Below is a small trained network, with its code and all its weights. Each question gives an input and a class and asks what happens when units are switched off, that is, made to give their printed mean instead of their output.

import numpy as np


def w(rows, s, z=0):
    codes = np.array(rows[::2]) - 128.0
    scale = np.full(codes.shape[1], s)
    scale[-1] = z or s
    return codes * scale


def f(y):
    return np.maximum(y, 0)


def log_softmax(a):
    a = a - a.max(-1, keepdims=True)
    return a - np.log(np.exp(a).sum(-1, keepdims=True))


def net(x, mask):
    res = np.array(x, float).reshape(1, 5) / 4 @ E
    y = f(res @ A[0][:, :-1].T + A[0][:, -1])
    res = res + np.where(mask, y, B[0][:, -1]) @ B[0][:, :-1]
    return log_softmax(res[-1] @ U[:, :-1].T + U[:, -1])


A, B = {}, {}
E = w([
[111,14,189,88,122],'x0',
[252,72,102,179,165],'x1',
[131,128,132,128,121],'x2',
[129,128,130,128,124],'x3',
[115,143,222,208,195],'x4',
],0.013)
A[0] = w([
[128,22,89,27,64,163],'n0',
[149,51,225,153,126,117],'n1',
[83,179,242,231,237,225],'n2',
[94,92,94,94,35,175],'n3',
[2,46,207,74,83,153],'n4',
[128,97,203,233,198,159],'n5',
[246,130,63,153,143,198],'n6',
[184,81,60,79,72,132],'n7',
[251,30,182,165,187,137],'n8',
[29,241,61,34,78,253],'n9',
[147,209,89,73,41,225],'n10',
[146,27,159,121,104,144],'n11',
],0.0085,0.0064)
B[0] = w([
[69,49,172,139,212,219],'n0',
[188,155,133,10,147,188],'n1',
[111,214,221,150,41,243],'n2',
[145,86,149,73,221,192],'n3',
[115,48,254,83,75,220],'n4',
[187,230,112,75,75,211],'n5',
[188,29,43,239,75,203],'n6',
[127,57,122,184,146,188],'n7',
[243,151,105,84,180,227],'n8',
[112,207,86,28,162,250],'n9',
[111,154,7,112,147,204],'n10',
[132,97,144,68,245,190],'n11',
],0.0079,0.017)
U = w([
[207,205,88,2,192,254],'0',
[43,250,138,139,80,149],'1',
[48,89,160,66,179,27],'2',
[125,103,227,79,40,133],'3',
[170,66,10,187,76,217],'4',
[238,175,122,212,46,63],'5',
[193,55,136,143,225,6],'6',
],0.0081,0.0022)

Each question gives the input, the list of numbers given to net, and the class t.
The units are the neurons (one row each of A and B). Each row of codes is followed by its name. A weight is (code - 128) times the scale printed after its matrix; where a second scale follows, it is the last column's (A, B and U).
mask holds one flag per neuron, in row order. A switched-off neuron (its flag False) gives its mean, the last column of its row in B, instead of its output. The means were averaged over made-up inputs and are rounded, as every weight is.
A unit's drop is (log p(t) with every unit on - log p(t) with that unit switched off) / (log p(t) with every unit on - log p(t) with every unit switched off).
The circuit of an input: a set's keep is (log p(t) with only the set's units on - log p(t) with every unit switched off) / (log p(t) with every unit on - log p(t) with every unit switched off). Starting from all 12 units, units are removed one at a time, each time the one whose removal leaves the highest keep (on an exact tie, the one counted first), for as long as the keep stays at least 0.8.
units of the circuit, in order: the units of the circuit, biggest drop first
k most important neurons: the k neurons with the biggest drops, biggest first
drop when u is switched off: that unit's drop, to one decimal
input [4,-6,7,0,5], class 3: units of the circuit, in order : [n4]
input [2,-4,2,-8,-3], class 2: units of the circuit, in order : [n8 n5]
input [1,-4,3,7,-1], class 2: units of the circuit, in order : [n8 n5]
input [4,-5,6,-4,0], class 2: 2 most important neurons : [n2 n5]
input [1,7,-2,-8,-2], class 6: 3 most important neurons : [n8 n10 n11]
input [8,-1,-1,-7,2], class 3: 2 most important neurons : [n4 n9]
input [3,7,-5,6,7], class 0: 2 most important neurons : [n8 n1]
input [1,-8,1,-3,-7], class 2: 2 most important neurons : [n0 n4]
input [6,2,-2,3,8], class 0: 3 most important neurons : [n8 n1 n5]
input [-1,2,-5,-6,0], class 4: 2 most important neurons : [n2 n9]
input [8,-4,-1,0,-4], class 2: drop when n6 is switched off : 0.0
input [-3,2,-8,-5,0], class 4: drop when n2 is switched off : 0.1
input [0,-2,3,-1,5], class 1: drop when n9 is switched off : -0.1
input [8,2,7,-5,6], class 0: units of the circuit, in order : [n1]
input [3,-7,-1,-7,-4], class 2: drop when n4 is switched off : 0.2
input [-8,-8,-4,-4,2], class 1: 2 most important neurons : [n8 n2]
